Below is a small trained network, with its code and all its weights. Each question gives an input and a class and asks what happens when units are switched off, that is, made to give their printed mean instead of their output.

import numpy as np


def w(rows, s, z=0):
    codes = np.array(rows[::2]) - 128.0
    scale = np.full(codes.shape[1], s)
    scale[-1] = z or s
    return codes * scale


def f(y):
    return np.maximum(y, 0)


def log_softmax(a):
    a = a - a.max(-1, keepdims=True)
    return a - np.log(np.exp(a).sum(-1, keepdims=True))


def net(x, mask):
    res = np.array(x, float).reshape(1, 6) / 4 @ E
    y = f(res @ A[0][:, :-1].T + A[0][:, -1])
    res = res + np.where(mask, y, B[0][:, -1]) @ B[0][:, :-1]
    return log_softmax(res[-1] @ U[:, :-1].T + U[:, -1])


A, B = {}, {}
E = w([
[58,58,96,131,141,74,93,84,127],'x0',
[122,120,130,124,125,133,137,130,130],'x1',
[127,123,125,128,126,130,133,132,129],'x2',
[105,105,173,153,121,92,147,155,42],'x3',
[121,139,133,122,133,124,129,122,126],'x4',
[113,104,138,136,250,144,92,171,157],'x5',
],0.025)
A[0] = w([
[129,97,48,138,73,148,164,2,120,220],'N1',
[204,202,170,101,90,208,174,124,73,229],'N2',
[163,154,226,93,180,201,119,244,159,166],'N3',
[107,92,51,102,28,47,167,18,117,195],'N4',
[116,96,239,222,138,39,181,196,3,129],'N5',
[152,152,187,168,246,232,144,165,127,149],'N6',
[200,143,139,142,122,177,154,184,182,248],'N7',
[78,97,94,174,61,55,146,65,62,89],'N8',
[86,36,249,225,193,89,163,188,37,65],'N9',
[14,45,68,83,216,97,27,111,165,160],'N10',
[227,179,154,84,5,140,174,79,108,255],'N11',
[187,179,150,216,93,201,185,172,51,189],'N12',
[188,213,100,91,133,181,149,156,214,252],'N13',
],0.0083,0.0073)
B[0] = w([
[114,174,152,171,102,162,103,124,131,208],'N1',
[95,109,105,85,78,138,157,174,138,227],'N2',
[176,154,153,182,179,102,192,159,135,206],'N3',
[116,125,192,183,84,131,75,112,138,238],'N4',
[100,111,168,80,132,110,153,146,6,234],'N5',
[153,117,141,144,154,92,171,138,128,203],'N6',
[119,142,131,124,109,100,151,134,172,197],'N7',
[93,99,164,143,128,90,88,119,130,206],'N8',
[142,135,131,91,171,101,95,116,59,215],'N9',
[186,95,102,104,164,182,125,86,138,237],'N10',
[98,128,88,111,66,180,116,159,154,254],'N11',
[91,140,130,88,133,116,161,179,104,215],'N12',
[139,118,134,136,86,95,135,135,175,213],'N13',
],0.017,0.027)
U = w([
[102,135,29,97,75,156,128,155,202,203],'0',
[75,73,79,41,77,145,146,193,47,134],'1',
[197,137,119,207,149,65,176,141,192,186],'2',
[139,169,151,119,192,55,179,185,65,73],'3',
[137,192,118,226,110,182,72,12,167,150],'4',
[79,66,191,151,115,60,59,108,65,109],'5',
[173,26,9,103,194,203,115,70,192,163],'6',
[147,46,68,34,201,126,78,83,47,1],'7',
],0.011,0.0051)

Each question gives the input, the list of numbers given to net, and the class t.
The units are the neurons (one row each of A and B). Each row of codes is followed by its name. A weight is (code - 128) times the scale printed after its matrix; where a second scale follows, it is the last column's (A, B and U).
mask holds one flag per neuron, in row order. A switched-off neuron (its flag False) gives its mean, the last column of its row in B, instead of its output. The means were averaged over made-up inputs and are rounded, as every weight is.
A unit's drop is (log p(t) with every unit on - log p(t) with that unit switched off) / (log p(t) with every unit on - log p(t) with every unit switched off).
The circuit of an input: a set's keep is (log p(t) with only the set's units on - log p(t) with every unit switched off) / (log p(t) with every unit on - log p(t) with every unit switched off). Starting from the 12 units with the biggest drops (on a tie, the unit counted first), units are removed one at a time, each time the one whose removal leaves the highest keep (on an exact tie, the one counted first), for as long as the keep stays at least 0.8.
units of the circuit, in order: the units of the circuit, biggest drop first
k most important neurons: the k neurons with the biggest drops, biggest first
drop of u: that unit's drop, to one decimal
input [6,1,3,8,-7,1], class 7: units of the circuit, in order : [N9, N10]
input [8,-6,-4,-4,-6,1], class 6: units of the circuit, in order : [N10]
input [7,3,-2,0,1,-3], class 4: units of the circuit, in order : [N5, N1]
input [1,-6,0,-6,-3,-6], class 4: 2 most important neurons : [N4, N1]
input [1,-5,1,-2,-1,-8], class 4: units of the circuit, in order : [N1, N5]
input [1,-3,6,1,-8,7], class 7: 2 most important neurons : [N10, N9]
input [-6,4,-4,-5,7,0], class 0: 2 most important neurons : [N2, N11]
input [-3,-6,7,4,4,1], class 3: 2 most important neurons : [N11, N3]
input [-7,4,4,0,7,2], class 2: 2 most important neurons : [N5, N3]
input [1,-7,2,7,-6,1], class 7: 2 most important neurons : [N4, N9]
input [1,7,-4,8,1,-7], class 5: 2 most important neurons : [N4, N8]
input [3,5,-1,6,3,-3], class 5: drop of N9 : 0.0
input [-2,-8,5,-2,-3,-1], class 0: drop of N5 : 0.4
input [1,-4,4,8,4,5], class 7: units of the circuit, in order : [N9]
input [-8,-5,6,-4,-2,3], class 2: drop of N3 : 0.2
